Below is a small trained network, with its code and all its weights. Each question gives an input and a target symbol and asks what happens when units are switched off, that is, made to give their printed mean instead of their output.

import numpy as np


def w(rows, s, z=0):
    codes = np.array(rows[::2]) - 128.0
    scale = np.full(codes.shape[1], s)
    scale[-1] = z or s
    return codes * scale


def norm(h):
    return h / np.sqrt((h * h).mean(-1, keepdims=True) + 1e-5)


def f(y):
    return np.maximum(y, 0)


def softmax(a):
    e = np.exp(a - a.max(-1, keepdims=True))
    return e / e.sum(-1, keepdims=True)


def log_softmax(a):
    a = a - a.max(-1, keepdims=True)
    return a - np.log(np.exp(a).sum(-1, keepdims=True))


def net(x, mask):
    ids = ['δζηλτψω'.index(c) for c in x.split()]
    T = len(ids)
    res = E[ids] + P[:T]
    u = 0
    for l in range(2):
        q, k, v = (norm(res) @ M[l].T for M in (Q, K, V))
        z = softmax(np.where(np.tri(T) > 0, q @ k.T / 2**0.5, -1e9)) @ v
        res = res + np.where(mask[u], z, O[l][:, -1]) @ O[l][:, :-1]
        u += 1
        y = f(norm(res) @ A[l][:, :-1].T + A[l][:, -1])
        res = res + np.where(mask[u : u + 4], y, B[l][:, -1]) @ B[l][:, :-1]
        u += 4
    return log_softmax(norm(res)[-1] @ U[:, :-1].T + U[:, -1])


Q, K, V, O, A, B = {}, {}, {}, {}, {}, {}
E = w([
[90,154,78,103,36,71,143,148,121,117],'δ',
[114,138,170,183,157,78,126,208,251,90],'ζ',
[114,168,84,198,128,74,222,133,131,175],'η',
[208,141,47,148,97,108,87,188,190,136],'λ',
[104,104,189,120,86,125,166,170,151,125],'τ',
[92,64,96,204,120,150,142,174,195,163],'ψ',
[138,185,145,34,127,124,121,121,200,144],'ω',
],0.021)
P = w([
[152,222,140,100,69,223,145,252,100,119],'0',
[127,160,161,109,124,159,151,211,105,148],'1',
[120,128,127,114,100,157,132,161,140,159],'2',
[118,100,128,108,126,141,150,134,151,144],'3',
[133,78,102,101,155,113,155,116,150,148],'4',
[136,62,109,79,158,128,152,70,170,122],'5',
[152,44,86,67,198,95,156,48,158,115],'6',
[138,35,86,65,148,105,179,8,218,79],'7',
],0.011)
Q[0] = w([
[215,196,152,197,59,139,241,95,255,203],'0.h0',
[189,187,168,181,240,243,74,124,79,242],'0.h0',
],0.0074)
K[0] = w([
[135,1,123,73,103,45,126,96,122,168],'0.h0',
[113,158,174,127,63,134,119,219,101,166],'0.h0',
],0.0099)
V[0] = w([
[144,127,112,189,181,137,254,119,159,202],'0.h0',
[66,164,122,165,24,50,221,98,79,76],'0.h0',
],0.008)
O[0] = w([
[88,255,111,160,147,216,181,82,184,87,253],'0.h0',
[225,141,225,211,180,110,146,92,128,139,181],'0.h0',
],0.01,0.0071)
A[0] = w([
[147,135,95,130,131,153,183,143,139,112,143],'0.n0',
[132,55,156,163,245,144,96,140,143,172,180],'0.n1',
[182,132,127,98,147,104,156,62,112,182,219],'0.n2',
[149,159,75,180,201,38,41,95,157,145,251],'0.n3',
],0.011,0.003)
B[0] = w([
[74,130,138,106,55,110,90,75,118,154,253],'0.n0',
[151,82,149,118,152,172,87,121,195,247,165],'0.n1',
[79,118,167,102,125,63,69,130,107,183,193],'0.n2',
[140,77,111,150,98,151,204,102,118,101,202],'0.n3',
],0.015,0.0068)
Q[1] = w([
[2,113,137,165,127,40,195,53,118,235],'1.h0',
[152,92,144,183,200,151,60,178,72,108],'1.h0',
],0.0083)
K[1] = w([
[161,73,193,55,100,159,149,8,174,23],'1.h0',
[112,182,221,128,2,155,187,195,87,125],'1.h0',
],0.0067)
V[1] = w([
[103,97,204,134,254,237,28,167,149,70],'1.h0',
[200,72,83,161,111,191,231,148,225,66],'1.h0',
],0.0069)
O[1] = w([
[32,153,170,109,2,73,152,179,251,74,2],'1.h0',
[9,105,149,191,201,100,14,91,96,69,209],'1.h0',
],0.011,0.0061)
A[1] = w([
[85,59,90,69,106,79,2,193,128,106,88],'1.n0',
[129,50,55,64,144,35,179,116,215,192,222],'1.n1',
[80,99,230,179,98,141,217,117,24,188,2],'1.n2',
[159,137,174,47,219,228,48,108,97,71,129],'1.n3',
],0.0074,0.0049)
B[1] = w([
[104,136,148,142,248,92,153,166,105,87,172],'1.n0',
[138,58,121,139,150,125,181,85,181,98,255],'1.n1',
[120,85,145,87,71,157,87,82,115,53,205],'1.n2',
[125,88,118,145,98,137,218,104,131,103,170],'1.n3',
],0.015,0.0065)
U = w([
[203,90,206,146,149,118,58,132,149,245,137],'δ',
[85,164,159,168,147,13,99,155,187,86,250],'ζ',
[171,223,144,150,143,162,118,45,171,122,108],'η',
[122,136,106,95,221,167,68,124,82,106,221],'λ',
[122,71,177,124,35,118,77,75,156,71,154],'τ',
[16,163,45,88,45,123,95,105,172,150,53],'ψ',
[124,146,100,87,112,135,255,161,173,92,31],'ω',
],0.0098,0.0021)

Each question gives the input, a string of symbols that net reads in full, and the target symbol t.
The units are the heads (2 rows each of Q, K, V and O) and the neurons (one row each of A and B). Each row of codes is followed by its name. A weight is (code - 128) times the scale printed after its matrix; where a second scale follows, it is the last column's (O, A, B and U).
mask holds one flag per unit, layer by layer, with each layer's heads first. A switched-off unit (its flag False) gives its mean, the last column of its rows in O or B, instead of its output. The means were averaged over made-up inputs and are rounded, as every weight is.
A unit's drop is (log p(t) with every unit on - log p(t) with that unit switched off) / (log p(t) with every unit on - log p(t) with every unit switched off).
The circuit of an input: a set's keep is (log p(t) with only the set's units on - log p(t) with every unit switched off) / (log p(t) with every unit on - log p(t) with every unit switched off). Starting from all 10 units, units are removed one at a time, each time the one whose removal leaves the highest keep (on an exact tie, the one counted first), for as long as the keep stays at least 0.8.
circuit, biggest first: the units of the circuit, biggest drop first
most important unit: the unit with the biggest drop
k most important neurons: the k neurons with the biggest drops, biggest first
top k neurons in layer l: the k neurons of layer l with the biggest drops, biggest first
input λ δ ζ η, target ζ: 3 most important neurons => (0.n2, 0.n0, 0.n3)
input ω ω ψ ψ τ ζ δ, target ζ: circuit, biggest first => (0.n2, 1.h0, 1.n0)
input ζ ψ δ ζ λ, target ζ: circuit, biggest first => (0.h0, 1.n0)
input η δ λ, target δ: most important unit => 0.h0
input δ δ λ τ ζ τ, target ζ: top 2 neurons in layer 0 => (0.n3, 0.n1)
input ζ η δ τ ω ψ, target ω: circuit, biggest first => (1.h0, 0.h0)
input δ λ λ ζ, target λ: circuit, biggest first => (1.h0, 0.h0, 0.n3)
input τ δ ψ ψ η, target ψ: circuit, biggest first => (0.n1, 0.n0, 1.h0)
input ω λ τ ψ δ ψ ζ ω, target ζ: 4 most important neurons => (1.n0, 0.n2, 0.n3, 0.n1)
input δ τ ω η τ, target η: top 2 neurons in layer 0 => (0.n3, 0.n2)
input ζ ω δ ω τ η, target τ: 3 most important neurons => (1.n2, 0.n0, 0.n3)
input ψ δ ζ ψ, target ζ: 3 most important neurons => (0.n3, 1.n0, 1.n2)
input τ λ τ, target λ: circuit, biggest first => (1.h0, 0.n3)
input ω τ δ ω ψ, target ω: 2 most important neurons => (0.n2, 1.n1)
input τ δ ψ, target δ: circuit, biggest first => (0.n1)
input ψ τ ζ δ η τ η, target τ: top 3 neurons in layer 0 => (0.n2, 0.n3, 0.n0)
input ψ δ η δ η, target δ: circuit, biggest first => (0.h0, 0.n1)
input δ ζ η, target ζ: circuit, biggest first => (1.h0, 0.n2)
input τ λ λ ζ τ ψ λ ψ, target λ: circuit, biggest first => (1.h0, 0.n3)
input η ζ η ψ λ, target λ: circuit, biggest first => (1.h0)
input ζ τ δ τ ω η, target ω: top 3 neurons in layer 0 => (0.n2, 0.n3, 0.n1)
input δ η η η η λ η, target λ: 4 most important neurons => (0.n3, 0.n2, 1.n1, 0.n1)
input λ ω δ ω δ, target ω: circuit, biggest first => (1.h0, 0.n2)
input ω τ ψ, target ψ: 2 most important neurons => (0.n0, 0.n2)
input δ ψ ψ δ δ, target δ: circuit, biggest first => (0.h0, 1.h0)
input τ δ ψ ω δ τ, target δ: top 2 neurons in layer 0 => (0.n1, 0.n3)
input ζ τ ψ τ, target ψ: 2 most important neurons => (0.n3, 1.n1)
input ω λ δ η, target δ: circuit, biggest first => (0.h0)
